Here is a tiny trained network, its code and every weight. The questions are about switching its units off for an input and a target symbol, where a switched-off unit gives its printed mean instead of its output.

import numpy as np


def w(rows, s, z=0):
    codes = np.array(rows[::2]) - 128.0
    scale = np.full(codes.shape[1], s)
    scale[-1] = z or s
    return codes * scale


def f(y):
    return np.maximum(y, 0)


def softmax(a):
    e = np.exp(a - a.max(-1, keepdims=True))
    return e / e.sum(-1, keepdims=True)


def log_softmax(a):
    a = a - a.max(-1, keepdims=True)
    return a - np.log(np.exp(a).sum(-1, keepdims=True))


def net(x, mask):
    ids = ['Φαβδθλτ'.index(c) for c in x.split()]
    T = len(ids)
    res = E[ids] + P[:T]
    r = res
    for j in range(2):
        rows = slice(2 * j, 2 * j + 2)
        q, k, v = (r @ M[0][rows].T for M in (Q, K, V))
        z = softmax(np.where(np.tri(T) > 0, q @ k.T / 2**0.5, -1e9)) @ v
        o = O[0][rows]
        res = res + np.where(mask[j], z, o[:, -1]) @ o[:, :-1]
    y = f(res @ A[0][:, :-1].T + A[0][:, -1])
    res = res + np.where(mask[2:10], y, B[0][:, -1]) @ B[0][:, :-1]
    return log_softmax(res[-1] @ U[:, :-1].T + U[:, -1])


Q, K, V, O, A, B = {}, {}, {}, {}, {}, {}
E = w([
[173,113,28,161,156,101,132],'Φ',
[63,25,75,76,225,123,144],'α',
[98,15,134,109,198,90,9],'β',
[39,93,160,226,143,133,47],'δ',
[205,5,120,181,15,58,123],'θ',
[64,89,154,209,181,168,215],'λ',
[253,150,164,229,124,106,142],'τ',
],0.0053)
P = w([
[111,118,11,184,132,87,85],'0',
[104,127,97,159,133,34,122],'1',
[126,176,121,69,118,249,92],'2',
[144,58,89,240,187,162,119],'3',
[122,98,185,160,154,27,157],'4',
[110,154,211,69,130,187,132],'5',
[160,19,175,243,210,187,155],'6',
[118,85,254,152,185,33,186],'7',
[57,176,138,112,72,168,61],'8',
],0.0066)
Q[0] = w([
[122,64,142,209,207,2,138],'head 1',
[103,204,156,55,107,19,156],'head 1',
[124,16,112,227,157,94,141],'head 2',
[180,81,72,196,175,252,104],'head 2',
],0.028)
K[0] = w([
[63,87,223,122,192,146,135],'head 1',
[41,107,33,107,181,151,72],'head 1',
[77,103,228,125,171,119,139],'head 2',
[251,118,209,117,79,136,193],'head 2',
],0.03)
V[0] = w([
[88,107,67,81,161,145,251],'head 1',
[204,40,110,38,166,101,103],'head 1',
[223,135,113,132,64,105,173],'head 2',
[105,38,119,120,41,146,141],'head 2',
],0.024)
O[0] = w([
[71,153,73,128,141,100,229,2],'head 1',
[189,157,4,130,92,145,111,198],'head 1',
[109,61,106,114,189,173,134,51],'head 2',
[69,60,148,118,58,139,131,227],'head 2',
],0.014,0.0052)
A[0] = w([
[147,16,93,206,186,17,155,136],'neuron 1',
[137,221,127,49,132,236,141,253],'neuron 2',
[88,142,199,66,132,148,102,126],'neuron 3',
[103,202,103,104,64,152,203,41],'neuron 4',
[171,156,216,159,115,105,195,141],'neuron 5',
[148,107,179,253,196,87,125,86],'neuron 6',
[96,75,165,159,163,69,227,94],'neuron 7',
[114,230,168,100,169,195,135,199],'neuron 8',
],0.011,0.0036)
B[0] = w([
[148,172,138,180,201,231,183,233],'neuron 1',
[43,78,174,129,87,172,132,152],'neuron 2',
[123,154,98,118,69,182,201,207],'neuron 3',
[173,37,185,128,109,87,204,185],'neuron 4',
[42,121,106,97,153,180,137,244],'neuron 5',
[159,110,141,48,164,7,106,254],'neuron 6',
[115,107,77,219,113,72,25,209],'neuron 7',
[169,111,100,161,80,209,88,153],'neuron 8',
],0.013,0.0086)
U = w([
[116,255,60,102,193,148,178,151],'Φ',
[160,135,118,132,127,86,202,16],'α',
[209,202,111,154,69,98,72,190],'β',
[80,125,197,67,85,110,110,252],'δ',
[103,93,159,136,114,218,125,154],'θ',
[93,141,102,183,168,73,112,39],'λ',
[196,139,165,111,216,90,107,28],'τ',
],0.0038,0.0032)

Each question gives the input, a string of symbols that net reads in full, and the target symbol t.
The units are the heads (2 rows each of Q, K, V and O) and the neurons (one row each of A and B). Each row of codes is followed by its name. A weight is (code - 128) times the scale printed after its matrix; where a second scale follows, it is the last column's (O, A, B and U).
mask holds one flag per unit, heads first, then neurons. A switched-off unit (its flag False) gives its mean, the last column of its rows in O or B, instead of its output. The means were averaged over made-up inputs and are rounded, as every weight is.
A unit's drop is (log p(t) with every unit on - log p(t) with that unit switched off) / (log p(t) with every unit on - log p(t) with every unit switched off).
The circuit of an input: a set's keep is (log p(t) with only the set's units on - log p(t) with every unit switched off) / (log p(t) with every unit on - log p(t) with every unit switched off). Starting from all 10 units, units are removed one at a time, each time the one whose removal leaves the highest keep (on an exact tie, the one counted first), for as long as the keep stays at least 0.8.
circuit, biggest first: the units of the circuit, biggest drop first
unit that matters most: the unit with the biggest drop
k most important neurons: the k neurons with the biggest drops, biggest first
drop of u: that unit's drop, to one decimal
input δ δ Φ β, target δ: circuit, biggest first : head 1; head 2; neuron 1; neuron 5
input β θ α α Φ, target α: circuit, biggest first : head 1; neuron 4
input θ τ λ δ τ, target δ: 3 most important neurons : neuron 5; neuron 6; neuron 1
input τ α θ β, target θ: circuit, biggest first : head 2; neuron 6
input Φ λ θ Φ θ τ δ θ, target δ: 2 most important neurons : neuron 5; neuron 6
input β δ Φ θ δ θ Φ, target θ: circuit, biggest first : head 2; neuron 6
input Φ θ Φ β β τ δ, target τ: circuit, biggest first : head 2; neuron 6; head 1
input θ Φ λ α, target λ: circuit, biggest first : head 1; neuron 7
input β β α β α θ θ τ, target α: circuit, biggest first : head 1; neuron 4
input α θ τ, target θ: unit that matters most : neuron 2
input β δ θ θ β θ β Φ, target β: circuit, biggest first : head 1; head 2
input θ θ τ θ δ Φ δ, target δ: circuit, biggest first : head 1; neuron 6; head 2; neuron 5
input τ λ θ Φ β τ α, target τ: drop of head 1 : 0.2
input δ β λ τ β Φ Φ, target β: drop of neuron 3 : 0.0
input τ δ τ θ λ τ λ, target τ: drop of neuron 6 : 0.6
input δ θ τ λ, target τ: unit that matters most : head 2
